Here is a tiny trained network, its code and every weight. The questions are about switching its units off for an input and a class, where a switched-off unit gives its printed mean instead of its output.

import numpy as np


def w(rows, s, z=0):
    codes = np.array(rows[::2]) - 128.0
    scale = np.full(codes.shape[1], s)
    scale[-1] = z or s
    return codes * scale


def norm(h):
    return h / np.sqrt((h * h).mean(-1, keepdims=True) + 1e-5)


def f(y):
    return y / 2 * (1 + np.tanh(0.7978845608 * (y + 0.044715 * y**3)))


def log_softmax(a):
    a = a - a.max(-1, keepdims=True)
    return a - np.log(np.exp(a).sum(-1, keepdims=True))


def net(x, mask):
    res = np.array(x, float).reshape(1, 4) / 4 @ E
    u = 0
    for l in range(2):
        y = f(norm(res) @ A[l][:, :-1].T + A[l][:, -1])
        res = res + np.where(mask[u : u + 7], y, B[l][:, -1]) @ B[l][:, :-1]
        u += 7
    return log_softmax(norm(res)[-1] @ U[:, :-1].T + U[:, -1])


A, B = {}, {}
E = w([
[194,80,171,162],'x0',
[123,86,73,172],'x1',
[252,167,83,108],'x2',
[195,194,159,194],'x3',
],0.0023)
A[0] = w([
[115,229,48,113,3],'L0N0',
[147,148,207,24,73],'L0N1',
[75,135,81,155,83],'L0N2',
[122,111,23,232,85],'L0N3',
[121,2,131,70,45],'L0N4',
[205,175,130,152,100],'L0N5',
[113,111,214,197,133],'L0N6',
],0.0076,0.0037)
B[0] = w([
[140,206,95,181,184],'L0N0',
[64,200,168,101,191],'L0N1',
[171,91,155,117,142],'L0N2',
[173,63,124,181,206],'L0N3',
[130,127,8,80,181],'L0N4',
[137,85,166,85,249],'L0N5',
[91,147,149,187,239],'L0N6',
],0.013,0.0021)
A[1] = w([
[168,147,123,19,96],'L1N0',
[220,133,212,29,53],'L1N1',
[204,255,84,132,96],'L1N2',
[148,121,165,103,59],'L1N3',
[131,112,15,71,5],'L1N4',
[66,64,187,8,84],'L1N5',
[126,128,202,114,88],'L1N6',
],0.0088,0.0034)
B[1] = w([
[91,114,124,252,202],'L1N0',
[113,204,17,191,237],'L1N1',
[210,150,111,60,254],'L1N2',
[155,192,57,180,111],'L1N3',
[62,99,37,73,198],'L1N4',
[171,101,180,77,222],'L1N5',
[105,149,38,149,174],'L1N6',
],0.015,0.0025)
U = w([
[78,60,11,53,170],'0',
[48,125,199,235,138],'1',
[155,202,17,233,139],'2',
[111,59,211,45,98],'3',
[138,125,136,125,2],'4',
[81,215,193,82,136],'5',
[233,195,122,44,135],'6',
[210,27,153,192,162],'7',
],0.011,0.0067)

Each question gives the input, the list of numbers given to net, and the class t.
The units are the neurons (one row each of A and B). Each row of codes is followed by its name. A weight is (code - 128) times the scale printed after its matrix; where a second scale follows, it is the last column's (A, B and U).
mask holds one flag per neuron, layer by layer. A switched-off neuron (its flag False) gives its mean, the last column of its row in B, instead of its output. The means were averaged over made-up inputs and are rounded, as every weight is.
A unit's drop is (log p(t) with every unit on - log p(t) with that unit switched off) / (log p(t) with every unit on - log p(t) with every unit switched off).
The circuit of an input: a set's keep is (log p(t) with only the set's units on - log p(t) with every unit switched off) / (log p(t) with every unit on - log p(t) with every unit switched off). Starting from the 12 units with the biggest drops (on a tie, the unit counted first), units are removed one at a time, each time the one whose removal leaves the highest keep (on an exact tie, the one counted first), for as long as the keep stays at least 0.8.
units of the circuit, in order: the units of the circuit, biggest drop first
k most important neurons: the k neurons with the biggest drops, biggest first
k most important neurons of layer l: the k neurons of layer l with the biggest drops, biggest first
input [6,8,-4,5], class 7: units of the circuit, in order	(L1N1)
input [-8,-5,-1,3], class 6: units of the circuit, in order	(L1N2 L0N0)
input [4,1,-3,7], class 1: units of the circuit, in order	(L0N6 L1N1)
input [-2,2,-1,5], class 7: units of the circuit, in order	(L0N3 L1N1)
input [0,-8,-5,-3], class 5: 2 most important neurons	(L0N1 L0N5)
input [8,3,-1,7], class 1: 2 most important neurons	(L0N6 L1N2)
input [-8,-1,-6,-8], class 3: 3 most important neurons	(L1N5 L1N1 L0N0)
input [4,-2,4,-4], class 0: 4 most important neurons	(L0N4 L1N4 L1N5 L0N2)
input [6,6,1,-2], class 0: units of the circuit, in order	(L0N4 L1N4)
input [-6,-1,7,-4], class 6: 2 most important neurons of layer 0	(L0N0 L0N4)
input [-3,2,-3,0], class 3: 3 most important neurons	(L1N1 L1N0 L0N5)
input [-7,-6,-1,-1], class 5: 2 most important neurons	(L0N1 L0N4)
input [5,8,-6,7], class 1: 2 most important neurons of layer 1	(L1N2 L1N5)
input [6,7,-6,5], class 1: units of the circuit, in order	(L0N6)
input [-8,6,-2,8], class 7: 2 most important neurons	(L0N3 L1N1)
input [-6,3,0,3], class 6: 3 most important neurons of layer 1	(L1N2 L1N0 L1N1)
input [7,8,7,3], class 7: 3 most important neurons	(L0N3 L0N1 L1N4)
input [2,8,8,-2], class 7: 2 most important neurons of layer 0	(L0N3 L0N4)
input [5,-7,-6,-4], class 3: 2 most important neurons	(L1N1 L0N0)
input [-6,-1,-7,5], class 1: 2 most important neurons of layer 1	(L1N1 L1N2)
